Below is a small trained network, with its code and all its weights. Each question gives an input and a class and asks what happens when units are switched off, that is, made to give their printed mean instead of their output.

import numpy as np


def w(rows, s, z=0):
    codes = np.array(rows[::2]) - 128.0
    scale = np.full(codes.shape[1], s)
    scale[-1] = z or s
    return codes * scale


def norm(h):
    return h / np.sqrt((h * h).mean(-1, keepdims=True) + 1e-5)


def f(y):
    return np.maximum(y, 0)


def log_softmax(a):
    a = a - a.max(-1, keepdims=True)
    return a - np.log(np.exp(a).sum(-1, keepdims=True))


def net(x, mask):
    res = np.array(x, float).reshape(1, 8) / 4 @ E
    u = 0
    for l in range(2):
        y = f(norm(res) @ A[l][:, :-1].T + A[l][:, -1])
        res = res + np.where(mask[u : u + 4], y, B[l][:, -1]) @ B[l][:, :-1]
        u += 4
    return log_softmax(norm(res)[-1] @ U[:, :-1].T + U[:, -1])


A, B = {}, {}
E = w([
[130,124,130,140,130,119,124,122,117],'x0',
[173,71,71,143,160,119,114,165,175],'x1',
[139,148,137,144,138,113,139,135,122],'x2',
[136,144,136,111,135,138,142,144,145],'x3',
[137,120,113,128,109,120,106,113,112],'x4',
[92,169,170,103,127,80,10,131,168],'x5',
[114,114,159,105,92,77,124,62,220],'x6',
[153,144,129,104,105,133,126,145,137],'x7',
],0.011)
A[0] = w([
[133,116,103,114,194,107,56,172,154,3],'L0N1',
[79,168,148,113,132,196,90,197,2,111],'L0N2',
[99,95,130,110,87,157,192,108,106,149],'L0N3',
[106,97,79,110,153,105,101,219,103,41],'L0N4',
],0.0097,0.0044)
B[0] = w([
[111,1,85,107,133,70,231,89,216,188],'L0N1',
[125,80,42,171,82,16,170,199,189,255],'L0N2',
[186,149,95,124,195,78,135,74,77,205],'L0N3',
[118,119,144,143,159,199,131,94,26,183],'L0N4',
],0.0099,0.0075)
A[1] = w([
[166,182,135,121,130,186,190,20,61,2],'L1N1',
[191,101,75,194,155,255,116,201,63,102],'L1N2',
[171,108,89,139,146,133,178,133,103,113],'L1N3',
[205,55,102,115,116,118,130,114,180,88],'L1N4',
],0.0093,0.0029)
B[1] = w([
[130,72,90,118,62,96,140,141,247,190],'L1N1',
[29,169,240,98,75,198,83,80,146,213],'L1N2',
[150,151,153,117,188,115,93,188,39,245],'L1N3',
[165,112,107,135,163,142,143,209,73,255],'L1N4',
],0.016,0.0075)
U = w([
[169,105,54,118,212,139,195,154,25,179],'0',
[147,76,7,119,77,43,141,129,252,2],'1',
[52,184,254,39,91,177,21,42,129,211],'2',
],0.009,0.00061)

Each question gives the input, the list of numbers given to net, and the class t.
The units are the neurons (one row each of A and B). Each row of codes is followed by its name. A weight is (code - 128) times the scale printed after its matrix; where a second scale follows, it is the last column's (A, B and U).
mask holds one flag per neuron, layer by layer. A switched-off neuron (its flag False) gives its mean, the last column of its row in B, instead of its output. The means were averaged over made-up inputs and are rounded, as every weight is.
A unit's drop is (log p(t) with every unit on - log p(t) with that unit switched off) / (log p(t) with every unit on - log p(t) with every unit switched off).
The circuit of an input: a set's keep is (log p(t) with only the set's units on - log p(t) with every unit switched off) / (log p(t) with every unit on - log p(t) with every unit switched off). Starting from all 8 units, units are removed one at a time, each time the one whose removal leaves the highest keep (on an exact tie, the one counted first), for as long as the keep stays at least 0.8.
units of the circuit, in order: the units of the circuit, biggest drop first
unit that matters most: the unit with the biggest drop
top k neurons in layer l: the k neurons of layer l with the biggest drops, biggest first
drop of u: that unit's drop, to one decimal
input [4,2,4,3,-5,-5,-7,2], class 2: unit that matters most : L1N2
input [-6,6,7,-4,8,7,-2,1], class 0: top 2 neurons in layer 0 : [L0N1, L0N4]
input [0,-7,-6,-8,-7,1,-2,-1], class 1: top 2 neurons in layer 1 : [L1N4, L1N3]
input [7,1,-3,0,-3,-2,-4,2], class 2: top 2 neurons in layer 1 : [L1N2, L1N4]
input [2,2,0,-5,3,-3,-2,-3], class 2: units of the circuit, in order : [L1N2, L0N1]
input [-5,4,-4,-3,-6,-3,0,-1], class 2: units of the circuit, in order : [L1N2, L0N2]
input [6,1,7,-7,-2,-2,8,-1], class 0: top 2 neurons in layer 0 : [L0N4, L0N2]
input [5,8,1,-1,-2,7,-3,5], class 0: top 3 neurons in layer 0 : [L0N1, L0N4, L0N2]
input [-1,-4,5,0,-6,0,2,-5], class 1: units of the circuit, in order : [L1N1, L0N2]
input [-6,4,-2,-8,8,5,0,4], class 0: top 2 neurons in layer 1 : [L1N4, L1N1]
input [-3,-1,6,4,8,1,-8,-1], class 1: top 2 neurons in layer 0 : [L0N2, L0N3]
input [5,-7,-3,-6,7,7,-1,6], class 1: top 2 neurons in layer 1 : [L1N2, L1N3]
input [-8,8,-3,7,2,5,-2,6], class 0: top 2 neurons in layer 0 : [L0N1, L0N4]
input [8,8,6,0,-6,4,0,1], class 0: unit that matters most : L0N1
input [4,0,2,4,6,-3,3,-6], class 1: top 2 neurons in layer 0 : [L0N2, L0N1]
input [-7,3,5,-3,6,-1,-1,6], class 2: drop of L1N2 : 0.5
input [8,-1,2,6,-4,8,-1,-5], class 1: drop of L0N1 : 0.2
input [-2,7,-4,6,-8,-6,5,5], class 0: drop of L0N2 : 0.0
